Below are the code and all the weights of a small trained network. Each question names an input and a class and asks about switching units off, where a switched-off unit gives its printed mean instead of its output.

import numpy as np


def w(rows, s, z=0):
    codes = np.array(rows[::2]) - 128.0
    scale = np.full(codes.shape[1], s)
    scale[-1] = z or s
    return codes * scale


def norm(h):
    return h / np.sqrt((h * h).mean(-1, keepdims=True) + 1e-5)


def f(y):
    return np.maximum(y, 0)


def log_softmax(a):
    a = a - a.max(-1, keepdims=True)
    return a - np.log(np.exp(a).sum(-1, keepdims=True))


def net(x, mask):
    res = np.array(x, float).reshape(1, 8) / 4 @ E
    u = 0
    for l in range(3):
        y = f(norm(res) @ A[l][:, :-1].T + A[l][:, -1])
        res = res + np.where(mask[u : u + 4], y, B[l][:, -1]) @ B[l][:, :-1]
        u += 4
    return log_softmax(norm(res)[-1] @ U[:, :-1].T + U[:, -1])


A, B = {}, {}
E = w([
[101,48,41,155,129,244,129],'x0',
[118,39,130,167,216,190,53],'x1',
[161,154,108,149,122,163,41],'x2',
[75,223,206,95,98,185,105],'x3',
[55,135,201,126,93,157,182],'x4',
[144,97,71,131,76,96,68],'x5',
[52,35,184,173,113,64,134],'x6',
[135,156,94,89,253,143,135],'x7',
],0.006)
A[0] = w([
[103,34,156,155,64,106,219,254],'0.n1',
[164,133,69,181,105,101,170,66],'0.n2',
[50,2,101,169,187,211,108,36],'0.n3',
[67,203,124,163,147,145,33,148],'0.n4',
],0.0065,0.0013)
B[0] = w([
[82,122,155,87,116,143,130,228],'0.n1',
[104,122,96,169,128,88,159,162],'0.n2',
[247,138,88,133,122,163,149,254],'0.n3',
[131,70,160,78,118,91,121,177],'0.n4',
],0.015,0.0061)
A[1] = w([
[179,183,85,159,102,87,108,109],'1.n1',
[145,126,147,206,137,189,119,99],'1.n2',
[125,129,28,179,73,93,119,182],'1.n3',
[150,129,201,179,150,141,1,253],'1.n4',
],0.0086,0.0031)
B[1] = w([
[161,56,2,95,216,111,102,205],'1.n1',
[94,65,20,161,174,50,141,191],'1.n2',
[124,100,131,106,212,120,166,254],'1.n3',
[75,64,150,74,147,67,201,235],'1.n4',
],0.0087,0.004)
A[2] = w([
[220,214,77,158,52,48,143,6],'2.n1',
[102,162,180,89,226,88,78,79],'2.n2',
[219,122,1,127,151,74,107,167],'2.n3',
[169,108,87,199,93,120,66,70],'2.n4',
],0.0064,0.0021)
B[2] = w([
[205,51,169,109,144,145,83,142],'2.n1',
[68,169,97,138,104,94,143,159],'2.n2',
[134,50,184,32,148,181,162,255],'2.n3',
[108,158,175,114,254,167,66,146],'2.n4',
],0.0093,0.0074)
U = w([
[9,123,201,95,84,46,182,206],'0',
[147,237,152,140,61,193,23,119],'1',
[123,114,163,176,9,209,137,73],'2',
[108,167,115,134,137,80,43,69],'3',
[158,178,103,223,105,122,24,4],'4',
[104,242,141,186,195,121,150,63],'5',
[216,24,85,101,196,161,146,186],'6',
],0.011,0.0048)

Each question gives the input, the list of numbers given to net, and the class t.
The units are the neurons (one row each of A and B). Each row of codes is followed by its name. A weight is (code - 128) times the scale printed after its matrix; where a second scale follows, it is the last column's (A, B and U).
mask holds one flag per neuron, layer by layer. A switched-off neuron (its flag False) gives its mean, the last column of its row in B, instead of its output. The means were averaged over made-up inputs and are rounded, as every weight is.
A unit's drop is (log p(t) with every unit on - log p(t) with that unit switched off) / (log p(t) with every unit on - log p(t) with every unit switched off).
The circuit of an input: a set's keep is (log p(t) with only the set's units on - log p(t) with every unit switched off) / (log p(t) with every unit on - log p(t) with every unit switched off). Starting from all 12 units, units are removed one at a time, each time the one whose removal leaves the highest keep (on an exact tie, the one counted first), for as long as the keep stays at least 0.8.
circuit, biggest first: the units of the circuit, biggest drop first
k most important neurons: the k neurons with the biggest drops, biggest first
k most important neurons of layer l: the k neurons of layer l with the biggest drops, biggest first
drop when u is switched off: that unit's drop, to one decimal
input [-3,-3,0,4,3,8,-5,6], class 0: 2 most important neurons of layer 2 => 2.n2, 2.n4
input [-6,1,0,-1,1,-3,-5,1], class 0: 2 most important neurons => 0.n3, 2.n2
input [8,-4,4,2,2,-1,5,-6], class 2: circuit, biggest first => 2.n3, 1.n4
input [-8,0,6,-3,3,-8,2,7], class 0: circuit, biggest first => 0.n3
input [-5,6,-8,0,8,-8,-3,5], class 5: circuit, biggest first => 2.n3, 0.n4
input [7,-7,-1,-6,-4,2,1,-5], class 0: 2 most important neurons => 0.n3, 0.n1
input [-6,4,7,-3,8,-4,-7,6], class 0: 2 most important neurons => 0.n3, 1.n4
input [2,0,4,1,7,-5,-8,-6], class 2: circuit, biggest first => 0.n3, 2.n3, 0.n1, 1.n3
input [2,2,1,8,0,6,3,-2], class 0: circuit, biggest first => 1.n4, 2.n3
input [5,-8,4,-6,3,3,2,-2], class 0: 2 most important neurons => 0.n3, 0.n1
input [2,1,-5,-1,6,1,-5,-3], class 2: 2 most important neurons of layer 1 => 1.n4, 1.n3
input [7,-6,1,3,-2,-2,6,0], class 2: 2 most important neurons of layer 0 => 0.n1, 0.n3
input [-7,5,7,7,4,-5,1,4], class 0: drop when 0.n2 is switched off => 0.0
input [-1,-3,-4,-4,2,-1,-1,-5], class 0: drop when 0.n3 is switched off => 0.1
input [-1,5,-4,7,2,6,-6,-2], class 0: drop when 0.n3 is switched off => 0.4
